Below are the code and all the weights of a small trained network. Each question names an input and a class and asks about switching units off, where a switched-off unit gives its printed mean instead of its output.

import numpy as np


def w(rows, s, z=0):
    codes = np.array(rows[::2]) - 128.0
    scale = np.full(codes.shape[1], s)
    scale[-1] = z or s
    return codes * scale


def norm(h):
    return h / np.sqrt((h * h).mean(-1, keepdims=True) + 1e-5)


def f(y):
    return np.maximum(y, 0)


def log_softmax(a):
    a = a - a.max(-1, keepdims=True)
    return a - np.log(np.exp(a).sum(-1, keepdims=True))


def net(x, mask):
    res = np.array(x, float).reshape(1, 4) / 4 @ E
    u = 0
    for l in range(2):
        y = f(norm(res) @ A[l][:, :-1].T + A[l][:, -1])
        res = res + np.where(mask[u : u + 3], y, B[l][:, -1]) @ B[l][:, :-1]
        u += 3
    return log_softmax(norm(res)[-1] @ U[:, :-1].T + U[:, -1])


A, B = {}, {}
E = w([
[194,162,168,215,61,161,151],'x0',
[78,126,100,128,143,254,159],'x1',
[102,242,171,159,38,127,207],'x2',
[153,120,152,1,129,139,208],'x3',
],0.0086)
A[0] = w([
[153,64,108,2,185,118,116,5],'0.n0',
[31,74,53,111,213,77,126,18],'0.n1',
[179,41,139,6,179,115,141,64],'0.n2',
],0.0077,0.002)
B[0] = w([
[234,52,194,149,250,99,80,243],'0.n0',
[61,175,71,115,238,1,123,233],'0.n1',
[218,117,202,43,82,214,170,253],'0.n2',
],0.009,0.006)
A[1] = w([
[216,173,142,229,2,71,96,68],'1.n0',
[144,100,108,90,43,80,189,42],'1.n1',
[55,61,88,171,222,61,90,2],'1.n2',
],0.009,0.0031)
B[1] = w([
[92,85,236,207,4,89,43,255],'1.n0',
[103,224,77,143,96,69,200,164],'1.n1',
[88,150,9,152,127,142,63,233],'1.n2',
],0.011,0.0066)
U = w([
[255,78,187,51,206,105,143,186],'0',
[45,144,43,120,244,37,31,184],'1',
[65,166,100,169,149,217,197,134],'2',
[88,146,221,242,40,69,51,154],'3',
[155,52,64,202,109,150,53,1],'4',
[101,210,141,79,85,61,194,113],'5',
],0.013,0.0062)

Each question gives the input, the list of numbers given to net, and the class t.
The units are the neurons (one row each of A and B). Each row of codes is followed by its name. A weight is (code - 128) times the scale printed after its matrix; where a second scale follows, it is the last column's (A, B and U).
mask holds one flag per neuron, layer by layer. A switched-off neuron (its flag False) gives its mean, the last column of its row in B, instead of its output. The means were averaged over made-up inputs and are rounded, as every weight is.
A unit's drop is (log p(t) with every unit on - log p(t) with that unit switched off) / (log p(t) with every unit on - log p(t) with every unit switched off).
The circuit of an input: a set's keep is (log p(t) with only the set's units on - log p(t) with every unit switched off) / (log p(t) with every unit on - log p(t) with every unit switched off). Starting from all 6 units, units are removed one at a time, each time the one whose removal leaves the highest keep (on an exact tie, the one counted first), for as long as the keep stays at least 0.8.
units of the circuit, in order: the units of the circuit, biggest drop first
most important unit: the unit with the biggest drop
k most important neurons: the k neurons with the biggest drops, biggest first
k most important neurons of layer l: the k neurons of layer l with the biggest drops, biggest first
drop when u is switched off: that unit's drop, to one decimal
input [5,2,-7,-1], class 0: most important unit => 0.n1
input [4,7,-8,-3], class 1: 2 most important neurons of layer 1 => [1.n0; 1.n2]
input [-1,0,3,1], class 5: 2 most important neurons => [0.n0; 1.n0]
input [-6,-2,6,8], class 0: 2 most important neurons of layer 0 => [0.n0; 0.n2]
input [-8,4,6,8], class 0: units of the circuit, in order => [0.n0; 1.n2]
input [-6,1,8,-1], class 5: 3 most important neurons => [1.n0; 1.n2; 0.n1]
input [-7,8,5,7], class 0: 2 most important neurons => [1.n2; 0.n0]
input [-4,8,8,-8], class 2: drop when 1.n0 is switched off => 1.1
input [1,2,-3,0], class 0: drop when 0.n2 is switched off => 0.9
input [-2,-1,-4,1], class 0: drop when 0.n2 is switched off => 1.7
input [3,7,-5,2], class 0: 2 most important neurons of layer 1 => [1.n2; 1.n0]
